Here is a tiny trained network, its code and every weight. The questions are about switching its units off for an input and a target symbol, where a switched-off unit gives its printed mean instead of its output.

import numpy as np


def w(rows, s, z=0):
    codes = np.array(rows[::2]) - 128.0
    scale = np.full(codes.shape[1], s)
    scale[-1] = z or s
    return codes * scale


def f(y):
    return np.maximum(y, 0)


def softmax(a):
    e = np.exp(a - a.max(-1, keepdims=True))
    return e / e.sum(-1, keepdims=True)


def log_softmax(a):
    a = a - a.max(-1, keepdims=True)
    return a - np.log(np.exp(a).sum(-1, keepdims=True))


def net(x, mask):
    ids = ['εζθτψω'.index(c) for c in x.split()]
    T = len(ids)
    res = E[ids] + P[:T]
    u = 0
    for l in range(3):
        r = res
        for j in range(2):
            rows = slice(2 * j, 2 * j + 2)
            q, k, v = (r @ M[l][rows].T for M in (Q, K, V))
            z = softmax(np.where(np.tri(T) > 0, q @ k.T / 2**0.5, -1e9)) @ v
            o = O[l][rows]
            res = res + np.where(mask[u + j], z, o[:, -1]) @ o[:, :-1]
        u += 2
        y = f(res @ A[l][:, :-1].T + A[l][:, -1])
        res = res + np.where(mask[u : u + 8], y, B[l][:, -1]) @ B[l][:, :-1]
        u += 8
    return log_softmax(res[-1] @ U[:, :-1].T + U[:, -1])


Q, K, V, O, A, B = {}, {}, {}, {}, {}, {}
E = w([
[218,152,170,57,67,157,75],'ε',
[49,135,72,157,67,144,54],'ζ',
[170,165,100,117,215,123,13],'θ',
[173,56,84,196,149,189,154],'τ',
[2,101,155,43,136,96,133],'ψ',
[86,253,234,162,134,157,98],'ω',
],0.0097)
P = w([
[157,164,85,82,140,165,206],'0',
[162,133,150,113,103,136,141],'1',
[151,133,145,135,99,129,93],'2',
[145,109,161,142,100,117,56],'3',
[132,84,174,156,103,104,18],'4',
[135,72,176,161,117,117,2],'5',
[130,104,113,130,137,160,72],'6',
],0.0063)
Q[0] = w([
[103,171,220,69,82,155,80],'0.h1',
[180,205,212,61,91,175,30],'0.h1',
[112,221,151,54,157,57,133],'0.h2',
[55,134,83,176,253,70,230],'0.h2',
],0.007)
K[0] = w([
[166,110,99,154,171,123,17],'0.h1',
[119,131,127,173,161,56,19],'0.h1',
[104,92,88,183,156,200,255],'0.h2',
[177,197,109,80,129,166,186],'0.h2',
],0.0081)
V[0] = w([
[116,118,144,123,44,156,171],'0.h1',
[205,107,105,131,145,126,119],'0.h1',
[149,147,98,113,78,92,8],'0.h2',
[2,94,79,218,103,117,137],'0.h2',
],0.0077)
O[0] = w([
[161,65,94,112,34,195,231,132],'0.h1',
[101,107,166,46,244,166,109,178],'0.h1',
[98,74,143,146,174,255,19,252],'0.h2',
[31,115,68,207,41,93,120,10],'0.h2',
],0.0053,0.0042)
A[0] = w([
[160,73,150,147,51,160,119,186],'0.n1',
[95,2,107,108,231,156,103,239],'0.n2',
[122,63,187,97,176,190,200,250],'0.n3',
[97,165,57,128,104,151,142,72],'0.n4',
[150,168,145,117,75,152,92,169],'0.n5',
[106,172,164,85,170,127,96,159],'0.n6',
[52,222,222,124,94,119,109,157],'0.n7',
[128,190,94,103,131,44,160,182],'0.n8',
],0.0054,0.0016)
B[0] = w([
[172,103,67,194,77,176,158,209],'0.n1',
[165,50,103,39,115,189,23,253],'0.n2',
[212,113,111,33,150,51,100,218],'0.n3',
[76,177,166,91,42,178,128,138],'0.n4',
[132,131,193,206,153,151,172,206],'0.n5',
[83,181,237,123,164,143,67,199],'0.n6',
[80,144,153,166,252,24,33,168],'0.n7',
[216,109,24,162,138,86,56,132],'0.n8',
],0.0043,0.005)
Q[1] = w([
[160,140,117,155,115,102,184],'1.h1',
[168,97,194,87,120,254,87],'1.h1',
[159,118,171,164,107,204,47],'1.h2',
[53,176,136,64,148,76,123],'1.h2',
],0.0074)
K[1] = w([
[89,184,123,102,127,103,133],'1.h1',
[128,83,147,144,170,210,80],'1.h1',
[122,3,98,168,109,191,86],'1.h2',
[48,172,160,111,71,28,153],'1.h2',
],0.0069)
V[1] = w([
[168,103,127,175,101,131,189],'1.h1',
[163,32,169,159,76,150,128],'1.h1',
[2,188,129,134,103,157,121],'1.h2',
[200,54,67,176,193,146,149],'1.h2',
],0.0049)
O[1] = w([
[125,172,191,68,24,76,242,77],'1.h1',
[114,242,103,107,57,3,72,196],'1.h1',
[36,134,210,135,130,196,97,2],'1.h2',
[189,98,60,232,110,44,202,217],'1.h2',
],0.0052,0.0051)
A[1] = w([
[149,182,121,85,20,254,141,192],'1.n1',
[188,137,213,80,185,239,167,123],'1.n2',
[110,158,36,144,42,31,164,231],'1.n3',
[68,162,177,58,181,120,52,248],'1.n4',
[161,22,147,212,148,190,117,145],'1.n5',
[184,12,73,230,107,51,170,174],'1.n6',
[153,235,147,177,163,134,82,202],'1.n7',
[59,121,112,186,78,190,99,252],'1.n8',
],0.0044,0.0019)
B[1] = w([
[174,40,105,136,26,195,117,195],'1.n1',
[196,131,142,121,149,222,97,227],'1.n2',
[87,14,117,225,177,154,237,164],'1.n3',
[98,96,205,93,197,73,96,253],'1.n4',
[133,188,2,149,145,185,126,227],'1.n5',
[96,162,50,83,178,112,210,231],'1.n6',
[136,139,127,216,208,118,112,222],'1.n7',
[156,61,99,139,218,165,108,191],'1.n8',
],0.0045,0.0047)
Q[2] = w([
[175,140,140,196,156,164,85],'2.h1',
[236,85,127,186,98,162,143],'2.h1',
[64,139,169,134,51,165,101],'2.h2',
[105,143,136,99,29,89,254],'2.h2',
],0.0058)
K[2] = w([
[93,1,136,65,108,66,107],'2.h1',
[145,113,185,28,110,82,123],'2.h1',
[78,69,101,127,161,205,135],'2.h2',
[140,106,93,102,107,205,187],'2.h2',
],0.006)
V[2] = w([
[66,79,173,95,142,100,119],'2.h1',
[147,95,182,44,172,107,158],'2.h1',
[125,129,110,155,96,112,192],'2.h2',
[159,2,58,30,78,154,109],'2.h2',
],0.0067)
O[2] = w([
[74,149,134,18,130,81,128,75],'2.h1',
[28,138,98,110,120,145,143,195],'2.h1',
[154,148,90,96,99,192,36,3],'2.h2',
[142,2,79,109,129,109,114,161],'2.h2',
],0.0073,0.0075)
A[2] = w([
[142,93,172,53,104,136,70,189],'2.n1',
[129,225,148,203,149,149,183,213],'2.n2',
[197,143,138,36,85,166,118,204],'2.n3',
[104,93,98,62,164,131,93,72],'2.n4',
[150,119,129,83,139,3,113,233],'2.n5',
[152,183,162,185,148,51,70,181],'2.n6',
[139,112,119,116,214,138,87,127],'2.n7',
[70,158,173,125,150,52,142,9],'2.n8',
],0.0053,0.0012)
B[2] = w([
[95,222,65,113,124,90,47,197],'2.n1',
[54,209,40,128,26,144,144,190],'2.n2',
[193,228,148,65,44,85,66,192],'2.n3',
[100,180,88,33,104,145,42,192],'2.n4',
[92,106,82,162,127,56,234,173],'2.n5',
[101,119,155,174,84,164,239,217],'2.n6',
[228,148,91,157,77,110,107,253],'2.n7',
[149,179,38,124,4,107,93,167],'2.n8',
],0.0045,0.0058)
U = w([
[193,210,124,86,51,117,6,33],'ε',
[38,86,140,182,85,253,78,97],'ζ',
[107,107,226,145,248,191,134,50],'θ',
[148,102,136,221,148,20,227,251],'τ',
[30,155,132,38,122,39,115,204],'ψ',
[87,229,138,126,133,191,150,117],'ω',
],0.0043,0.0021)

Each question gives the input, a string of symbols that net reads in full, and the target symbol t.
The units are the heads (2 rows each of Q, K, V and O) and the neurons (one row each of A and B). Each row of codes is followed by its name. A weight is (code - 128) times the scale printed after its matrix; where a second scale follows, it is the last column's (O, A, B and U).
mask holds one flag per unit, layer by layer, with each layer's heads first. A switched-off unit (its flag False) gives its mean, the last column of its rows in O or B, instead of its output. The means were averaged over made-up inputs and are rounded, as every weight is.
A unit's drop is (log p(t) with every unit on - log p(t) with that unit switched off) / (log p(t) with every unit on - log p(t) with every unit switched off).
most important unit: the unit with the biggest drop
top k neurons: the k neurons with the biggest drops, biggest first
top k neurons in layer l: the k neurons of layer l with the biggest drops, biggest first
which heads matter: for each layer, one digit per head in row order, 1 if its drop is at least 0.15 and else 0, layers parted by /
drop of u: that unit's drop, to one decimal
input ε ψ ε τ ψ θ ε, target ψ: which heads matter : 00 / 01 / 10
input τ ε ψ ψ ε θ, target ψ: top neuron in layer 0 : (0.n1)
input ε τ ε, target τ: top 2 neurons in layer 0 : (0.n2, 0.n3)
input ω ε ε ψ θ ε, target ψ: which heads matter : 00 / 01 / 11
input τ ψ ω θ, target ω: top 2 neurons in layer 2 : (2.n6, 2.n2)
input ε ε τ θ ω τ, target ω: which heads matter : 10 / 00 / 01
input ε θ ε θ ε, target θ: which heads matter : 11 / 10 / 01
input ε ζ ε, target ζ: which heads matter : 11 / 00 / 10
input ε ζ τ τ ζ θ, target τ: which heads matter : 10 / 00 / 11
input ε ω ε ε ω ε, target ω: which heads matter : 00 / 00 / 01
input ζ τ ζ θ τ ω ε, target ω: top 3 neurons : (0.n7, 2.n2, 1.n7)
input θ τ ζ θ ε ψ θ, target ψ: top 2 neurons : (1.n4, 0.n2)
input τ τ ε τ ω, target ω: top 2 neurons : (0.n7, 2.n2)
input ε θ τ ω, target ω: top 2 neurons : (2.n2, 0.n7)
input τ ζ ζ, target ζ: most important unit : 0.h2
input τ τ ε ε ε τ ε, target τ: top 2 neurons in layer 1 : (1.n3, 1.n2)
input θ ω ζ τ, target ω: top 2 neurons in layer 1 : (1.n5, 1.n4)
input ζ ε ε τ ε θ, target τ: top 2 neurons : (2.n5, 2.n6)
input ε ε ζ, target ζ: which heads matter : 11 / 00 / 00
input ε ε ε θ ζ, target θ: most important unit : 2.h2
input θ ω θ, target ω: top 2 neurons : (0.n7, 2.n2)
input ζ θ θ, target θ: drop of 2.h2 : 0.2
input ε ε ζ ζ θ ε, target θ: drop of 2.n1 : 0.0
input ε ε θ, target θ: drop of 0.h1 : 0.2
input ε τ ζ ε ε ζ ε, target ζ: drop of 1.n1 : 0.1
